[[-0.94 -2.32 -2.68 -0.69 -2.78 -1.57  0.64 -3.14 -1.57  0.90  0.39  0.04
   0.20 -1.22 -1.82  0.56]
 [ 0.48  1.15  1.33  0.34  1.40  0.78 -0.31  1.57  0.79 -0.46 -0.20  0.00
  -0.12  0.61  0.92 -0.27]
 [-1.40 -3.46 -3.98 -1.01 -4.18 -2.35  0.99 -4.70 -2.34  1.36  0.60  0.05
   0.33 -1.80 -2.74  0.84]
 [ 0.94  2.31  2.67  0.68  2.77  1.56 -0.66  3.13  1.57 -0.93 -0.40 -0.06
  -0.21  1.20  1.83 -0.56]]
=>
[[ 0.56 -0.27  0.84 -0.56]
 [-1.82  0.92 -2.74  1.83]
 [-1.22  0.61 -1.80  1.20]
 [ 0.20 -0.12  0.33 -0.21]
 [ 0.04  0.00  0.05 -0.06]
 [ 0.39 -0.20  0.60 -0.40]
 [ 0.90 -0.46  1.36 -0.93]
 [-1.57  0.79 -2.34  1.57]
 [-3.14  1.57 -4.70  3.13]
 [ 0.64 -0.31  0.99 -0.66]
 [-1.57  0.78 -2.35  1.56]
 [-2.78  1.40 -4.18  2.77]
 [-0.69  0.34 -1.01  0.68]
 [-2.68  1.33 -3.98  2.67]
 [-2.32  1.15 -3.46  2.31]
 [-0.94  0.48 -1.40  0.94]]

[[ 3.66 -2.78 -1.91 -1.74 -2.89 -2.52 -3.04  0.93  0.84 -2.24 -0.17 -1.74
  -4.96 -1.73 -2.79]
 [ 0.41 -2.60 -3.74  0.27 -3.04 -1.85  1.48  0.40 -0.07 -3.55 -0.55 -1.67
  -3.96 -1.91 -2.92]]
=>
[[-2.79 -2.92]
 [-1.73 -1.91]
 [-4.96 -3.96]
 [-1.74 -1.67]
 [-0.17 -0.55]
 [-2.24 -3.55]
 [ 0.84 -0.07]
 [ 0.93  0.40]
 [-3.04  1.48]
 [-2.52 -1.85]
 [-2.89 -3.04]
 [-1.74  0.27]
 [-1.91 -3.74]
 [-2.78 -2.60]
 [ 3.66  0.41]]

[[ 0.08 -3.55]
 [-3.50 -0.39]
 [ 1.22 -0.07]
 [-3.22 -1.31]
 [-0.61  2.98]
 [-4.87  3.80]]
=>
[[-3.55 -0.39 -0.07 -1.31  2.98  3.80]
 [ 0.08 -3.50  1.22 -3.22 -0.61 -4.87]]

[[ 5.24  5.59  3.48  4.79 -1.26]
 [ 2.64  2.00  2.80  0.42  0.67]
 [-2.76 -0.97  3.88  0.12 -0.67]]
=>
[[-1.26  0.67 -0.67]
 [ 4.79  0.42  0.12]
 [ 3.48  2.80  3.88]
 [ 5.59  2.00 -0.97]
 [ 5.24  2.64 -2.76]]

[[ 0.89 -1.90 -3.11 -4.65 -2.38  1.97 -3.71 -0.62 -0.57 -1.76  0.73  3.35
  -1.05  3.41 -4.88  3.80]
 [-1.85  0.07  0.53  1.53  0.21 -3.62  1.57  0.11 -1.94  0.56 -1.06 -3.49
   0.45 -4.42  1.51 -4.69]
 [-0.13 -0.13 -0.17 -0.23 -0.22 -0.03 -0.33 -0.33 -0.05 -0.19 -0.10 -0.13
  -0.20 -0.03 -0.19 -0.04]
 [ 2.97 -1.63  2.52  2.49  2.96 -2.75 -1.90 -3.48 -0.64  3.01  0.37 -4.68
   2.52 -3.18  1.19 -1.51]]
=>
[[ 3.80 -4.69 -0.04 -1.51]
 [-4.88  1.51 -0.19  1.19]
 [ 3.41 -4.42 -0.03 -3.18]
 [-1.05  0.45 -0.20  2.52]
 [ 3.35 -3.49 -0.13 -4.68]
 [ 0.73 -1.06 -0.10  0.37]
 [-1.76  0.56 -0.19  3.01]
 [-0.57 -1.94 -0.05 -0.64]
 [-0.62  0.11 -0.33 -3.48]
 [-3.71  1.57 -0.33 -1.90]
 [ 1.97 -3.62 -0.03 -2.75]
 [-2.38  0.21 -0.22  2.96]
 [-4.65  1.53 -0.23  2.49]
 [-3.11  0.53 -0.17  2.52]
 [-1.90  0.07 -0.13 -1.63]
 [ 0.89 -1.85 -0.13  2.97]]

[[ 0.87 -1.52  0.50 -1.34 -2.83  0.03]
 [ 1.66  0.92 -0.49 -0.29 -1.26 -2.28]
 [ 2.08 -6.25  2.31 -4.93 -6.58 -0.24]
 [-0.97 -0.95 -3.80 -2.30  0.38 -0.68]
 [ 1.87 -3.56 -0.87 -3.73 -5.45 -3.17]
 [-1.70  2.05  4.13  5.50  4.41  4.75]
 [-0.41 -2.56 -2.06 -1.54  0.12  0.95]]
=>
[[ 0.03 -2.28 -0.24 -0.68 -3.17  4.75  0.95]
 [-2.83 -1.26 -6.58  0.38 -5.45  4.41  0.12]
 [-1.34 -0.29 -4.93 -2.30 -3.73  5.50 -1.54]
 [ 0.50 -0.49  2.31 -3.80 -0.87  4.13 -2.06]
 [-1.52  0.92 -6.25 -0.95 -3.56  2.05 -2.56]
 [ 0.87  1.66  2.08 -0.97  1.87 -1.70 -0.41]]

[[ 3.63  0.49 -2.73  0.11 -1.99  0.67 -2.55 -0.34  0.10  0.44]
 [-0.39  0.02 -0.32  1.17 -2.05 -1.16  2.52  2.05  0.23  0.57]
 [ 3.45 -0.54  3.22  1.08  0.34 -1.85 -0.09  0.86 -0.96  0.85]
 [-0.55  1.79 -1.69  1.08 -2.61  1.70  0.31  3.12 -0.03  1.25]
 [-0.45 -0.11  1.31  1.10  1.07 -3.74  4.06 -0.11 -0.28 -0.03]
 [ 2.61  0.97 -1.90  1.04 -1.54 -0.57 -1.13  1.12  0.02  0.63]
 [ 6.07  0.82 -1.83  0.70 -1.84 -0.93 -3.15  0.94 -0.91  0.23]
 [-0.05  0.05 -0.81  0.60 -0.76 -1.88  2.37  0.21 -0.34  0.35]]
=>
[[ 0.44  0.57  0.85  1.25 -0.03  0.63  0.23  0.35]
 [ 0.10  0.23 -0.96 -0.03 -0.28  0.02 -0.91 -0.34]
 [-0.34  2.05  0.86  3.12 -0.11  1.12  0.94  0.21]
 [-2.55  2.52 -0.09  0.31  4.06 -1.13 -3.15  2.37]
 [ 0.67 -1.16 -1.85  1.70 -3.74 -0.57 -0.93 -1.88]
 [-1.99 -2.05  0.34 -2.61  1.07 -1.54 -1.84 -0.76]
 [ 0.11  1.17  1.08  1.08  1.10  1.04  0.70  0.60]
 [-2.73 -0.32  3.22 -1.69  1.31 -1.90 -1.83 -0.81]
 [ 0.49  0.02 -0.54  1.79 -0.11  0.97  0.82  0.05]
 [ 3.63 -0.39  3.45 -0.55 -0.45  2.61  6.07 -0.05]]
